Below are the code and all the weights of a small trained network. Each question names an input and a target symbol and asks about switching units off, where a switched-off unit gives its printed mean instead of its output.

import numpy as np


def w(rows, s, z=0):
    codes = np.array(rows[::2]) - 128.0
    scale = np.full(codes.shape[1], s)
    scale[-1] = z or s
    return codes * scale


def norm(h):
    return h / np.sqrt((h * h).mean(-1, keepdims=True) + 1e-5)


def f(y):
    return np.maximum(y, 0)


def softmax(a):
    e = np.exp(a - a.max(-1, keepdims=True))
    return e / e.sum(-1, keepdims=True)


def log_softmax(a):
    a = a - a.max(-1, keepdims=True)
    return a - np.log(np.exp(a).sum(-1, keepdims=True))


def net(x, mask):
    ids = ['ΓΘΞΨΩαβδεζλμπ'.index(c) for c in x.split()]
    T = len(ids)
    res = E[ids] + P[:T]
    q, k, v = (norm(res) @ M[0].T for M in (Q, K, V))
    z = softmax(np.where(np.tri(T) > 0, q @ k.T / 2**0.5, -1e9)) @ v
    res = res + np.where(mask[0], z, O[0][:, -1]) @ O[0][:, :-1]
    y = f(norm(res) @ A[0][:, :-1].T + A[0][:, -1])
    res = res + np.where(mask[1:9], y, B[0][:, -1]) @ B[0][:, :-1]
    return log_softmax(norm(res)[-1] @ U[:, :-1].T + U[:, -1])


Q, K, V, O, A, B = {}, {}, {}, {}, {}, {}
E = w([
[156,183,91,139,108,121],'Γ',
[149,196,111,132,123,149],'Θ',
[61,168,140,94,110,157],'Ξ',
[161,174,107,128,150,140],'Ψ',
[170,117,81,178,135,125],'Ω',
[183,99,99,158,90,141],'α',
[98,111,179,4,160,39],'β',
[76,140,99,79,167,130],'δ',
[143,201,91,145,77,135],'ε',
[176,81,217,101,144,96],'ζ',
[147,194,99,139,97,134],'λ',
[142,72,117,77,69,155],'μ',
[205,157,234,145,99,194],'π',
],0.028)
P = w([
[134,85,251,103,139,59],'0',
[144,130,202,130,92,78],'1',
[153,127,175,139,109,104],'2',
[152,136,155,146,125,119],'3',
[153,142,134,151,134,129],'4',
[149,143,123,151,147,144],'5',
[141,139,110,149,154,154],'6',
[137,139,102,142,160,170],'7',
[124,144,86,140,162,181],'8',
[104,127,78,137,176,172],'9',
],0.012)
Q[0] = w([
[150,82,170,159,96,146],'h1',
[192,148,1,194,140,209],'h1',
],0.014)
K[0] = w([
[213,127,183,147,134,133],'h1',
[120,115,34,151,127,253],'h1',
],0.015)
V[0] = w([
[196,81,1,178,135,83],'h1',
[84,73,184,153,32,107],'h1',
],0.0062)
O[0] = w([
[138,198,132,69,163,85,254],'h1',
[114,184,92,131,245,209,103],'h1',
],0.012,0.0037)
A[0] = w([
[125,135,43,253,121,146,178],'n1',
[157,181,70,172,201,171,3],'n2',
[100,44,71,124,107,157,53],'n3',
[187,111,97,227,150,156,155],'n4',
[93,105,184,129,73,146,136],'n5',
[123,72,50,132,136,77,235],'n6',
[78,114,158,94,164,117,189],'n7',
[187,87,61,175,100,92,106],'n8',
],0.015,0.0041)
B[0] = w([
[151,56,140,105,205,133,211],'n1',
[119,57,132,250,95,78,225],'n2',
[228,158,139,137,206,116,159],'n3',
[60,121,148,83,164,116,242],'n4',
[117,148,37,138,130,143,182],'n5',
[180,180,96,199,163,165,181],'n6',
[134,129,98,157,70,107,164],'n7',
[92,146,72,82,196,241,255],'n8',
],0.012,0.0079)
U = w([
[148,139,143,113,146,128,80],'Γ',
[146,148,144,110,144,134,95],'Θ',
[65,150,114,125,84,167,255],'Ξ',
[134,109,127,103,149,167,46],'Ψ',
[143,191,173,139,198,101,60],'Ω',
[66,65,150,131,217,130,135],'α',
[123,148,132,80,127,39,245],'β',
[196,160,116,228,122,65,144],'δ',
[132,180,154,128,148,113,94],'ε',
[190,19,158,215,122,111,150],'ζ',
[139,203,162,94,157,94,145],'λ',
[251,117,86,70,104,160,98],'μ',
[198,179,207,166,133,209,76],'π',
],0.012,0.0053)

Each question gives the input, a string of symbols that net reads in full, and the target symbol t.
The units are the heads (2 rows each of Q, K, V and O) and the neurons (one row each of A and B). Each row of codes is followed by its name. A weight is (code - 128) times the scale printed after its matrix; where a second scale follows, it is the last column's (O, A, B and U).
mask holds one flag per unit, heads first, then neurons. A switched-off unit (its flag False) gives its mean, the last column of its rows in O or B, instead of its output. The means were averaged over made-up inputs and are rounded, as every weight is.
A unit's drop is (log p(t) with every unit on - log p(t) with that unit switched off) / (log p(t) with every unit on - log p(t) with every unit switched off).
The circuit of an input: a set's keep is (log p(t) with only the set's units on - log p(t) with every unit switched off) / (log p(t) with every unit on - log p(t) with every unit switched off). Starting from all 9 units, units are removed one at a time, each time the one whose removal leaves the highest keep (on an exact tie, the one counted first), for as long as the keep stays at least 0.8.
circuit, biggest first: the units of the circuit, biggest drop first
most important unit: the unit with the biggest drop
top k neurons: the k neurons with the biggest drops, biggest first
input ε Ψ Γ ζ Θ Γ, target μ: circuit, biggest first => (h1, n2)
input α ε α ε, target δ: circuit, biggest first => (n8, h1, n2)
input α Ψ μ Γ, target ζ: circuit, biggest first => (n2, h1, n1)
input Ψ α Ω Θ α Ξ α Ψ Γ, target μ: top 2 neurons => (n4, n2)
input α Ξ λ, target α: most important unit => h1
input Γ α α δ λ Γ Ψ α Ξ μ, target μ: circuit, biggest first => (n2, n8, n4)
input Ψ α λ ζ Ψ α Θ, target δ: top 2 neurons => (n8, n4)
input Ψ ζ Ξ Γ, target α: circuit, biggest first => (h1, n1, n4)
input π μ Ξ Ψ Ξ Ψ μ Γ, target ζ: circuit, biggest first => (n2, n1)
input λ α α Ξ Ξ μ α α μ, target μ: top 2 neurons => (n8, n4)
input Ψ λ Ω δ μ Θ, target ζ: top 3 neurons => (n2, n8, n1)
input Ψ α Ξ α Ψ ε, target μ: circuit, biggest first => (h1, n1, n4, n2)
input Ψ ζ Ψ ε, target μ: top 3 neurons => (n1, n4, n2)
input ζ Ψ Ξ μ ε, target ζ: top 2 neurons => (n1, n2)
input β Ψ λ, target μ: top 4 neurons => (n2, n4, n1, n6)
input μ α Ψ μ α α, target α: most important unit => n4
input α α α δ Ξ Γ, target α: circuit, biggest first => (n1, h1, n4)
input Γ λ δ ε Ξ Ψ Γ Ψ Ψ β, target β: circuit, biggest first => (n8, n7)
input α Γ Γ μ ε, target ζ: circuit, biggest first => (n1, n2, h1, n8)
input Γ Ξ α Γ α λ, target δ: circuit, biggest first => (n8, n2)
input α π Ω ζ α Ω α Ξ λ, target α: most important unit => n1
